Below is a small trained network, with its code and all its weights. Each question gives an input and a class and asks what happens when units are switched off, that is, made to give their printed mean instead of their output.

import numpy as np


def w(rows, s, z=0):
    codes = np.array(rows[::2]) - 128.0
    scale = np.full(codes.shape[1], s)
    scale[-1] = z or s
    return codes * scale


def norm(h):
    return h / np.sqrt((h * h).mean(-1, keepdims=True) + 1e-5)


def f(y):
    return np.maximum(y, 0)


def log_softmax(a):
    a = a - a.max(-1, keepdims=True)
    return a - np.log(np.exp(a).sum(-1, keepdims=True))


def net(x, mask):
    res = np.array(x, float).reshape(1, 3) / 4 @ E
    u = 0
    for l in range(4):
        y = f(norm(res) @ A[l][:, :-1].T + A[l][:, -1])
        res = res + np.where(mask[u : u + 5], y, B[l][:, -1]) @ B[l][:, :-1]
        u += 5
    return log_softmax(norm(res)[-1] @ U[:, :-1].T + U[:, -1])


A, B = {}, {}
E = w([
[156,64,147],'x0',
[128,180,227],'x1',
[7,90,141],'x2',
],0.0019)
A[0] = w([
[87,192,24,179],'0.n0',
[168,31,162,7],'0.n1',
[85,228,75,33],'0.n2',
[145,3,154,62],'0.n3',
[165,44,161,3],'0.n4',
],0.0068,0.003)
B[0] = w([
[138,95,177,251],'0.n0',
[160,133,211,155],'0.n1',
[193,120,253,175],'0.n2',
[121,147,185,191],'0.n3',
[189,147,254,147],'0.n4',
],0.0072,0.003)
A[1] = w([
[254,170,83,161],'1.n0',
[193,71,202,146],'1.n1',
[122,212,183,65],'1.n2',
[146,63,98,88],'1.n3',
[123,122,18,3],'1.n4',
],0.0087,0.0041)
B[1] = w([
[5,39,170,190],'1.n0',
[176,245,90,254],'1.n1',
[151,195,66,166],'1.n2',
[70,141,3,139],'1.n3',
[42,234,170,128],'1.n4',
],0.005,0.0081)
A[2] = w([
[3,93,166,3],'2.n0',
[103,70,45,55],'2.n1',
[139,16,118,151],'2.n2',
[124,163,1,232],'2.n3',
[182,95,94,30],'2.n4',
],0.0082,0.0031)
B[2] = w([
[48,3,202,246],'2.n0',
[210,207,88,163],'2.n1',
[116,235,218,164],'2.n2',
[42,210,24,253],'2.n3',
[123,154,198,128],'2.n4',
],0.0043,0.003)
A[3] = w([
[187,120,2,158],'3.n0',
[71,168,176,186],'3.n1',
[132,98,67,3],'3.n2',
[78,244,81,111],'3.n3',
[103,25,161,137],'3.n4',
],0.005,0.0049)
B[3] = w([
[3,146,94,155],'3.n0',
[147,50,146,253],'3.n1',
[58,181,77,128],'3.n2',
[73,147,98,222],'3.n3',
[57,88,200,166],'3.n4',
],0.007,0.0048)
U = w([
[173,190,228,243],'0',
[43,40,238,184],'1',
[75,183,90,234],'2',
[175,153,78,58],'3',
[253,58,49,2],'4',
[218,1,54,2],'5',
],0.0095,0.0049)

Each question gives the input, the list of numbers given to net, and the class t.
The units are the neurons (one row each of A and B). Each row of codes is followed by its name. A weight is (code - 128) times the scale printed after its matrix; where a second scale follows, it is the last column's (A, B and U).
mask holds one flag per neuron, layer by layer. A switched-off neuron (its flag False) gives its mean, the last column of its row in B, instead of its output. The means were averaged over made-up inputs and are rounded, as every weight is.
A unit's drop is (log p(t) with every unit on - log p(t) with that unit switched off) / (log p(t) with every unit on - log p(t) with every unit switched off).
The circuit of an input: a set's keep is (log p(t) with only the set's units on - log p(t) with every unit switched off) / (log p(t) with every unit on - log p(t) with every unit switched off). Starting from the 12 units with the biggest drops (on a tie, the unit counted first), units are removed one at a time, each time the one whose removal leaves the highest keep (on an exact tie, the one counted first), for as long as the keep stays at least 0.8.
units of the circuit, in order: the units of the circuit, biggest drop first
most important unit: the unit with the biggest drop
k most important neurons: the k neurons with the biggest drops, biggest first
k most important neurons of layer l: the k neurons of layer l with the biggest drops, biggest first
drop of u: that unit's drop, to one decimal
input [4,5,-7], class 1: 4 most important neurons : [1.n0; 0.n0; 0.n2; 0.n3]
input [1,8,3], class 2: 2 most important neurons : [1.n2; 1.n0]
input [4,-3,4], class 0: most important unit : 0.n3
input [-7,0,3], class 0: units of the circuit, in order : [0.n2; 1.n0]
input [-6,-6,-2], class 0: 2 most important neurons : [0.n2; 0.n0]
input [-6,7,-6], class 2: 2 most important neurons : [1.n2; 2.n0]
input [-8,-4,-7], class 0: 3 most important neurons : [0.n2; 0.n0; 1.n1]
input [-4,-3,-3], class 0: 2 most important neurons : [0.n2; 0.n0]
input [5,-5,5], class 0: 4 most important neurons : [0.n3; 1.n0; 1.n2; 2.n3]
input [-1,-4,-5], class 1: 2 most important neurons : [1.n0; 2.n0]
input [6,-5,-2], class 0: 2 most important neurons : [0.n4; 0.n1]
input [5,-8,-7], class 2: 3 most important neurons : [1.n3; 1.n1; 2.n3]
input [-3,3,-5], class 1: 3 most important neurons : [1.n0; 0.n0; 0.n3]
input [-3,7,-6], class 2: 2 most important neurons of layer 3 : [3.n3; 3.n4]
input [0,-1,0], class 3: 2 most important neurons of layer 1 : [1.n0; 1.n1]
input [-2,3,1], class 3: most important neuron of layer 1 : [1.n0]
input [-7,-6,-5], class 0: 2 most important neurons : [0.n0; 0.n2]
input [-7,-3,-6], class 0: 3 most important neurons : [0.n2; 0.n0; 1.n1]
input [1,-7,-8], class 1: 3 most important neurons of layer 1 : [1.n0; 1.n2; 1.n1]
input [4,-5,-8], class 1: drop of 1.n0 : 0.6
input [-4,1,-6], class 1: drop of 1.n0 : 1.5
input [-3,8,2], class 2: drop of 0.n0 : 0.1
